Facts:
Q549	Ξ	Q109; Q32	Ξ	Q68; Q278	Ξ	Q987; Q216	Ξ	Q801; Q579	Ξ	Q410
Q578	Ξ	Q267; Q820	Ξ	Q442; Q463	Ξ	Q109; Q655	Ξ	Q475; Q37	Ξ	Q267
Q15	Ξ	Q442; Q756	Ξ	Q168; Q259	Ξ	Q191; Q179	Ξ	Q216; Q404	Ξ	Q282
Q983	Ξ	Q282; Q945	Ξ	Q467; Q124	Ξ	Q532; Q991	Ξ	Q282; Q386	Ξ	Q109
Q597	Ξ	Q757; Q650	Ξ	Q216; Q753	Ξ	Q548; Q967	Ξ	Q442; Q399	Ξ	Q111
Q27	Ξ	Q312; Q169	Ξ	Q548; Q767	Ξ	Q532; Q17	Ξ	Q168; Q295	Ξ	Q168
Q346	Ξ	Q92; Q553	Ξ	Q983; Q790	Ξ	Q467; Q729	Ξ	Q111; Q267	Ξ	Q517
Q532	Ξ	Q109; Q456	Ξ	Q168; Q377	Ξ	Q945; Q831	Ξ	Q216; Q212	Ξ	Q410
Q200	Ξ	Q987; Q220	Ξ	Q532; Q794	Ξ	Q312; Q746	Ξ	Q134; Q301	Ξ	Q549
Q757	Ξ	Q517; Q645	Ξ	Q945; Q493	Ξ	Q532; Q336	Ξ	Q267; Q542	Ξ	Q442
Q68	Ξ	Q801; Q525	Ξ	Q475; Q548	Ξ	Q801; Q647	Ξ	Q467; Q359	Ξ	Q312
Q536	Ξ	Q134; Q537	Ξ	Q216; Q959	Ξ	Q188; Q310	Ξ	Q404; Q723	Ξ	Q191
Q473	Ξ	Q188; Q500	Ξ	Q475; Q704	Ξ	Q168; Q85	Ξ	Q945; Q563	Ξ	Q549
Q228	Ξ	Q801; Q191	Ξ	Q92; Q176	Ξ	Q168; Q540	Ξ	Q757; Q774	Ξ	Q819
Q333	Ξ	Q475; Q390	Ξ	Q983; Q19	Ξ	Q216; Q277	Ξ	Q168; Q519	Ξ	Q109
Q658	Ξ	Q134; Q819	Ξ	Q109; Q901	Ξ	Q819; Q999	Ξ	Q188; Q822	Ξ	Q790
Q253	Ξ	Q467; Q111	Ξ	Q517; Q485	Ξ	Q987; Q778	Ξ	Q517; Q725	Ξ	Q819
Q366	Ξ	Q987; Q556	Ξ	Q801; Q889	Ξ	Q467; Q154	Ξ	Q519; Q152	Ξ	Q442
Q762	Ξ	Q404; Q581	Ξ	Q991; Q617	Ξ	Q517; Q836	Ξ	Q68; Q206	Ξ	Q991
Q437	Ξ	Q111; Q880	Ξ	Q410; Q664	Ξ	Q945; Q779	Ξ	Q517; Q824	Ξ	Q410
Q237	Ξ	Q463; Q740	Ξ	Q216; Q544	Ξ	Q517; Q440	Ξ	Q312; Q786	Ξ	Q801
Q442	Ξ	Q987; Q730	Ξ	Q983; Q145	Ξ	Q801; Q941	Ξ	Q790; Q288	Ξ	Q282
Q350	Ξ	Q134; Q827	Ξ	Q548; Q122	Ξ	Q134; Q676	Ξ	Q109; Q491	Ξ	Q410
Q204	Ξ	Q532; Q410	Ξ	Q109; Q134	Ξ	Q987; Q144	Ξ	Q134; Q195	Ξ	Q410
Q605	Ξ	Q282; Q717	Ξ	Q801; Q565	Ξ	Q945; Q547	Ξ	Q945; Q614	Ξ	Q267
Q314	Ξ	Q517; Q338	Ξ	Q442; Q848	Ξ	Q404; Q188	Ξ	Q282; Q413	Ξ	Q168
Q697	Ξ	Q548; Q459	Ξ	Q92; Q638	Ξ	Q549; Q181	Ξ	Q68; Q529	Ξ	Q312
Q849	Ξ	Q757; Q903	Ξ	Q532; Q419	Ξ	Q983; Q761	Ξ	Q282; Q881	Ξ	Q819
Q190	Ξ	Q168; Q44	Ξ	Q517; Q586	Ξ	Q519; Q611	Ξ	Q463; Q168	Ξ	Q282
Q129	Ξ	Q410; Q948	Ξ	Q267; Q155	Ξ	Q548; Q146	Ξ	Q68; Q475	Ξ	Q109
Q242	Ξ	Q200; Q895	Ξ	Q801; Q296	Ξ	Q312; Q175	Ξ	Q517; Q278	Θ	Q399
Q655	Θ	Q295; Q37	Θ	Q597; Q756	Θ	Q895; Q179	Θ	Q774; Q597	Θ	Q155
Q967	Θ	Q295; Q399	Θ	Q831; Q169	Θ	Q333; Q801	Θ	Q655; Q553	Θ	Q617
Q456	Θ	Q819; Q456	Θ	Q645; Q456	Θ	Q85; Q456	Θ	Q540; Q831	Θ	Q725
Q220	Θ	Q540; Q645	Θ	Q437; Q493	Θ	Q195; Q493	Θ	Q831; Q336	Θ	Q650
Q542	Θ	Q145; Q68	Θ	Q314; Q359	Θ	Q500; Q536	Θ	Q827; Q536	Θ	Q175
Q537	Θ	Q437; Q959	Θ	Q880; Q310	Θ	Q786; Q310	Θ	Q175; Q310	Θ	Q85
Q310	Θ	Q880; Q723	Θ	Q704; Q473	Θ	Q778; Q500	Θ	Q725; Q704	Θ	Q895
Q85	Θ	Q827; Q85	Θ	Q333; Q563	Θ	Q647; Q563	Θ	Q903; Q176	Θ	Q901
Q774	Θ	Q181; Q390	Θ	Q676; Q390	Θ	Q586; Q19	Θ	Q581; Q277	Θ	Q359
Q519	Θ	Q179; Q819	Θ	Q195; Q819	Θ	Q181; Q111	Θ	Q540; Q485	Θ	Q762
Q485	Θ	Q377; Q485	Θ	Q278; Q725	Θ	Q295; Q725	Θ	Q212; Q725	Θ	Q124
Q556	Θ	Q895; Q556	Θ	Q220; Q889	Θ	Q540; Q152	Θ	Q500; Q152	Θ	Q880
Q762	Θ	Q820; Q762	Θ	Q228; Q581	Θ	Q413; Q581	Θ	Q212; Q836	Θ	Q676
Q836	Θ	Q740; Q836	Θ	Q92; Q664	Θ	Q553; Q664	Θ	Q540; Q824	Θ	Q597
Q237	Θ	Q359; Q740	Θ	Q301; Q544	Θ	Q895; Q544	Θ	Q500; Q440	Θ	Q597
Q440	Θ	Q152; Q786	Θ	Q155; Q786	Θ	Q901; Q442	Θ	Q820; Q442	Θ	Q941
Q730	Θ	Q664; Q730	Θ	Q491; Q730	Θ	Q282; Q145	Θ	Q295; Q92	Θ	Q295
Q350	Θ	Q220; Q827	Θ	Q212; Q122	Θ	Q827; Q122	Θ	Q540; Q676	Θ	Q220
Q491	Θ	Q228; Q204	Θ	Q581; Q204	Θ	Q175; Q410	Θ	Q794; Q134	Θ	Q605
Q144	Θ	Q296; Q987	Θ	Q786; Q987	Θ	Q556; Q605	Θ	Q124; Q565	Θ	Q413
Q565	Θ	Q827; Q547	Θ	Q195; Q547	Θ	Q880; Q614	Θ	Q579; Q614	Θ	Q647
Q614	Θ	Q941; Q338	Θ	Q605; Q282	Θ	Q836; Q413	Θ	Q617; Q697	Θ	Q880
Q459	Θ	Q664; Q638	Θ	Q983; Q638	Θ	Q540; Q181	Θ	Q889; Q181	Θ	Q827
Q181	Θ	Q820; Q529	Θ	Q889; Q903	Θ	Q124; Q761	Θ	Q650; Q761	Θ	Q658
Q190	Θ	Q725; Q190	Θ	Q774; Q44	Θ	Q553; Q44	Θ	Q500; Q948	Θ	Q413
Q948	Θ	Q145; Q948	Θ	Q820; Q155	Θ	Q895; Q146	Θ	Q948; Q895	Θ	Q413
Q895	Θ	Q901; Q296	Θ	Q889; Q175	Θ	Q650; Q175	Θ	Q827

Known rows:
[-3, -7, -9, 0, 10, 5, -7, -11, -18, -8, -7, 13, -16, -6, 6, -15, -9, -3, -12, 3, -6, 19, -8, -4, 14, -12, -3, 9, 1, 13, 2, 7, 12, -4, -3, 11, 10]: Q820
[-16, 4, -1, 6, -6, 7, 0, 3, 7, 2, 5, -12, 14, -9, -6, -2, -7, 9, 5, 2, 11, -10, 2, -2, -1, 3, -7, -5, -11, 12, -8, -9, 10, -7, -1, -9, -6]: Q188
[7, 2, 2, 1, -2, 5, 8, 4, -4, -2, 4, 13, 1, -6, -5, 9, 3, 9, -6, -6, -10, 7, -2, 13, 1, -1, 8, 19, 1, -9, 2, 0, -13, 14, 13, 0, -4]: Q399
[7, -3, -4, -9, 13, -15, -9, -4, 10, -3, -8, -7, 5, -6, 2, -16, 7, -2, -4, -1, 11, 4, -2, -10, 9, -8, 11, -2, 6, -5, 6, -14, 2, 15, -5, 7, 1]: Q704
[13, -2, 6, 0, -1, 0, 12, 9, -1, -5, 7, 12, -16, -3, 0, 0, -11, 2, -13, -1, -17, 12, 4, 4, 0, 0, 5, 16, 4, -3, -10, -8, -16, -4, 16, 0, 0]: Q145
[-8, -1, -15, 0, 4, 6, -11, -10, 9, -3, -10, 19, 0, -6, -5, 15, -3, 10, -11, -3, -16, -4, -7, -7, 9, -8, 5, -6, 0, 7, 16, 23, 6, -19, 8, 1, 11]: Q442
[-5, 8, -4, 1, -10, 12, 6, 8, -2, 2, 2, 2, 18, -8, -1, 7, -1, 5, 11, -1, 11, -6, -5, 9, -9, 9, -6, 1, -9, 6, -8, 3, 12, 12, 3, -10, -5]: Q517
[4, -3, -3, -3, 8, -10, -3, -5, 0, -2, -3, -6, -6, 1, -5, -10, 7, 4, -2, -3, 3, 7, -1, -3, 11, -8, 10, 7, 0, -3, 12, -7, -10, 7, -6, 2, 2]: Q581
[5, 12, -5, 6, 0, 5, -2, 0, -2, 3, -9, -6, 18, -4, 6, 10, 4, -4, 16, 3, 8, 3, 1, 6, 4, 12, -3, -10, -7, 5, -9, 7, 9, 15, -17, -4, 4]: Q578
[8, -10, 7, -7, 5, 2, 6, -6, 4, 5, 8, 9, 9, -1, -1, 3, -6, 4, -13, 3, -7, -8, -12, -1, -3, -12, 5, 14, 4, -9, 7, -13, -12, 0, 30, 9, 0]: Q152
[0, -9, 4, -6, 1, -3, 4, 3, 11, 1, 3, 0, 11, 3, -17, 8, 5, 1, -1, -8, 6, -18, -7, -3, -4, -9, 10, 10, 5, -16, 21, -14, -13, 7, 12, -8, -9]: Q310
[2, -6, -5, -5, 12, -10, -7, -4, -1, -6, -4, -3, -6, -5, 3, -24, 4, -1, -5, 1, 10, 16, 0, -5, 13, -9, 9, 7, 4, -1, 4, -15, 1, 14, -8, 8, 3]: Q413
[-19, 6, 9, 9, -13, 4, 0, -1, 3, 1, 4, -3, -1, 1, 6, 2, -5, 2, 5, 10, 4, -6, 11, 2, -9, 8, -8, -6, -5, 4, -10, 1, 10, -1, 1, 1, -10]: Q129
[-17, 6, 9, 8, -12, 4, 2, -1, 2, 2, 7, -4, 1, 1, 8, 4, -5, 3, 5, 9, 5, -8, 8, 2, -8, 8, -9, -5, -4, 3, -9, 2, 10, -4, -1, 3, -8]: Q386
[-9, -1, 2, -2, 2, -7, -3, 5, -6, -5, 1, -8, -14, 3, 16, -21, 7, -13, 0, 0, -8, 12, -1, 1, -5, 7, 3, -10, 5, -1, -13, 10, -1, -5, -4, 12, 2]: Q586
[2, -10, 1, -9, 13, 6, -8, 2, 6, -2, -7, 3, 3, -2, 3, -5, 2, -14, -3, -5, -17, -2, -22, -5, -3, 0, 8, -13, 4, -6, 0, 11, -2, -14, 1, 10, 8]: Q350
[-13, 2, 6, 7, -5, 8, 1, 2, 8, 0, 3, -9, 9, -6, -3, 4, -9, 2, 6, 4, 5, -7, 1, 0, 1, 3, -5, -5, -10, 6, -3, -7, 10, -5, -9, -4, -7]: Q206

Rows:
No name comes twice in this set of rows, the named rows included.
[-2, 0, 3, 5, 10, -8, 3, -5, -6, -1, 4, -12, -19, -5, 5, -25, -2, 12, -8, 3, -11, 28, 6, 4, 23, -4, 11, 10, -8, 4, -8, -12, -14, 2, -8, 16, 6] : Q295
[-5, -4, 4, -11, -1, -13, -1, 0, -6, -2, 6, 7, -6, -3, 15, -27, 1, -5, -8, 5, 17, 8, 2, -6, -10, -12, -4, 17, 13, -1, -9, -14, 11, 20, 18, 13, -7] : Q901
[19, -6, 3, -3, 1, -2, 9, 11, 2, -4, 0, 11, -6, 2, -10, 7, -4, -6, -7, -1, 1, -4, 0, -4, -7, -4, 4, 12, 11, -9, 7, -10, -14, 3, 14, -7, -4] : Q19
[-8, 3, 4, 3, 2, -5, 1, 1, -2, 0, 3, -8, -15, 1, 18, -18, 4, -3, 1, 3, -17, 14, 5, 4, -1, 9, 3, -12, -2, 2, -19, 7, -6, -6, -3, 11, 2] : Q301
[-9, 2, 2, 0, -4, 14, 3, -3, 4, 7, 6, -1, 15, -8, 3, 5, -13, 7, -1, 4, 4, -13, -7, -3, -6, -1, -10, -3, -10, 12, -9, 0, 13, -12, 13, 0, -1] : Q200
[-8, -4, -2, -2, 8, -4, -2, 9, 10, -2, 1, -10, -7, -8, 3, -17, 7, 6, -3, -10, -16, 10, -1, 0, 8, 4, 12, -12, -6, 1, -5, 1, -9, -15, 0, -1, 5] : Q282
[12, 0, -9, -9, 11, -6, -2, 1, -12, -5, -6, 6, 0, -7, 7, -17, 10, -7, 1, -4, 9, 19, -6, 3, 2, -4, 3, 12, 9, 0, -3, -1, 2, 23, -2, 8, 5] : Q617
[1, -11, 0, -5, 13, 8, -6, -1, 2, -2, -6, 3, 2, 4, -6, 3, 3, -9, -6, -8, -13, -6, -20, -3, 0, -3, 9, -6, 4, -8, 15, 12, -8, -9, 5, 6, 5] : Q122
[-14, -6, 4, 5, -6, 0, 6, -2, -23, -2, 9, 1, -17, 8, 2, -17, -1, 0, -5, 5, 4, 10, 6, 6, -5, -8, -2, 22, 4, -2, 1, -2, -3, 6, 7, 10, -11] : Q195
[-9, -3, -4, 0, 6, -3, -13, 7, 20, -7, -7, 2, -6, -5, -5, 0, 7, 0, -3, -10, -24, 0, -5, -1, 10, 4, 16, -18, 3, -7, 11, 10, -5, -12, -9, -4, 4] : Q730
[-4, -8, -3, -3, 11, 10, -10, 1, 0, -5, -9, 2, -1, 1, -1, -1, -1, -11, -2, -5, -12, -5, -17, -5, -2, 0, 6, -11, 3, -1, 6, 14, 0, -13, -5, 9, 6] : Q144
[9, 0, -10, 5, 4, -2, -3, 6, -12, -11, -11, 10, -22, -3, -2, -6, -6, -12, -3, 3, -2, 16, 2, -3, 7, 1, -3, 4, 8, 11, -3, 7, 11, -4, -15, -1, 8] : Q228
[-10, -1, 11, 5, -6, -4, 8, 3, 2, 2, 13, 7, -15, 0, 4, -3, 1, 13, -10, 0, -25, 8, 10, 8, -3, 1, 10, 7, 1, -10, -5, 1, -16, -3, 19, 10, -5] : Q655

Now the same elements, written a new way:
Known rows:
[12, -4, -6, -6, -9, 4, 6, -3, -4, -17, -11, 5, -1, 3]: Q169
[6, 0, 22, -30, -39, 32, 18, 10, 30, 12, 30, 8, -49, -8]: Q473
[-9, -8, 6, -1, -15, -5, 7, -8, -1, -14, -9, 3, -9, -4]: Q704
[-10, 3, 3, 3, -23, -1, 10, -3, 11, 1, -7, 1, 15, -10]: Q605
[2, 3, 5, 1, -2, -12, -9, 3, 0, -16, -4, 10, -2, -6]: Q204
[1, -5, -1, -1, -5, -3, 4, -7, -3, 2, 4, 4, 4, 0]: Q366
[-11, -5, 0, -4, -8, 4, 8, -9, 4, -12, -2, 5, 0, -4]: Q404
[-6, -1, 1, -1, 4, 0, -2, 3, 1, -7, 0, 6, 2, 1]: Q109
[-7, -3, -1, 3, 6, -1, -4, 3, -5, -1, -6, 5, -9, -6]: Q676
[6, -8, 2, 2, -9, -7, 5, -10, -6, -3, 10, 6, 3, -4]: Q152
[-12, -5, 0, -5, -12, 2, 6, -8, 2, -10, -4, 4, -1, -3]: Q419
[-6, 4, -2, -13, 8, -3, 9, -4, -1, -5, -1, -8, 3, -3]: Q945
[6, -3, -6, 3, -8, -7, 5, -7, -1, 0, 1, 7, 2, -11]: Q485
[-12, 10, -1, -8, -2, 2, 7, 3, 2, 10, 1, -14, 19, 9]: Q941
[9, -15, 6, -14, -9, -17, -6, -9, 8, -23, 3, -4, 3, 11]: Q336
[-11, -5, -1, -4, -7, 4, 8, -9, 4, -11, -3, 4, 0, -3]: Q991
[-5, -1, 2, 7, 5, -2, -6, 6, -2, -1, -6, 6, -4, -8]: Q655

Rows:
No name comes twice in this set of rows, the named rows included.
[-5, -16, -8, -7, 0, 5, -6, -7, 5, 4, 0, -7, 3, 9] : Q540
[-12, 6, -3, -11, 8, 2, 3, -1, -4, 7, -1, -17, 7, 7] : Q377
[-5, -6, -22, -15, -2, 9, -17, -16, 8, 4, 3, -2, 5, 17] : Q437
[-9, 3, 2, 0, 2, 4, -13, 3, -3, -7, 4, 4, 2, 13] : Q333
[9, -5, -4, 0, -9, 3, 10, 3, -4, -10, -13, 2, -3, -4] : Q146
[0, -12, -5, 4, 3, 17, 11, 5, -13, 0, -14, -3, -9, 0] : Q740
[5, -1, 9, 4, 1, -17, -7, 5, -2, -17, -8, 9, -8, -9] : Q824
[-6, 2, 1, 7, 2, -1, -10, 6, -3, -1, -6, 6, -4, -3] : Q491
[4, 0, -4, 4, -12, -5, 9, -9, 4, 0, 5, 9, 14, -12] : Q442
[2, -13, 0, -8, -4, -6, -2, -6, 6, -7, 1, -3, 3, 7] : Q175
[-2, -7, 16, -7, -11, -6, 1, -8, -7, -19, 30, -2, 15, 29] : Q658
[12, 8, -24, -11, -12, 12, -4, -11, -2, -12, -10, 9, -2, 6] : Q537
[7, -4, -2, -7, -6, 8, 12, 1, 0, -12, -6, 4, -3, -4] : Q68

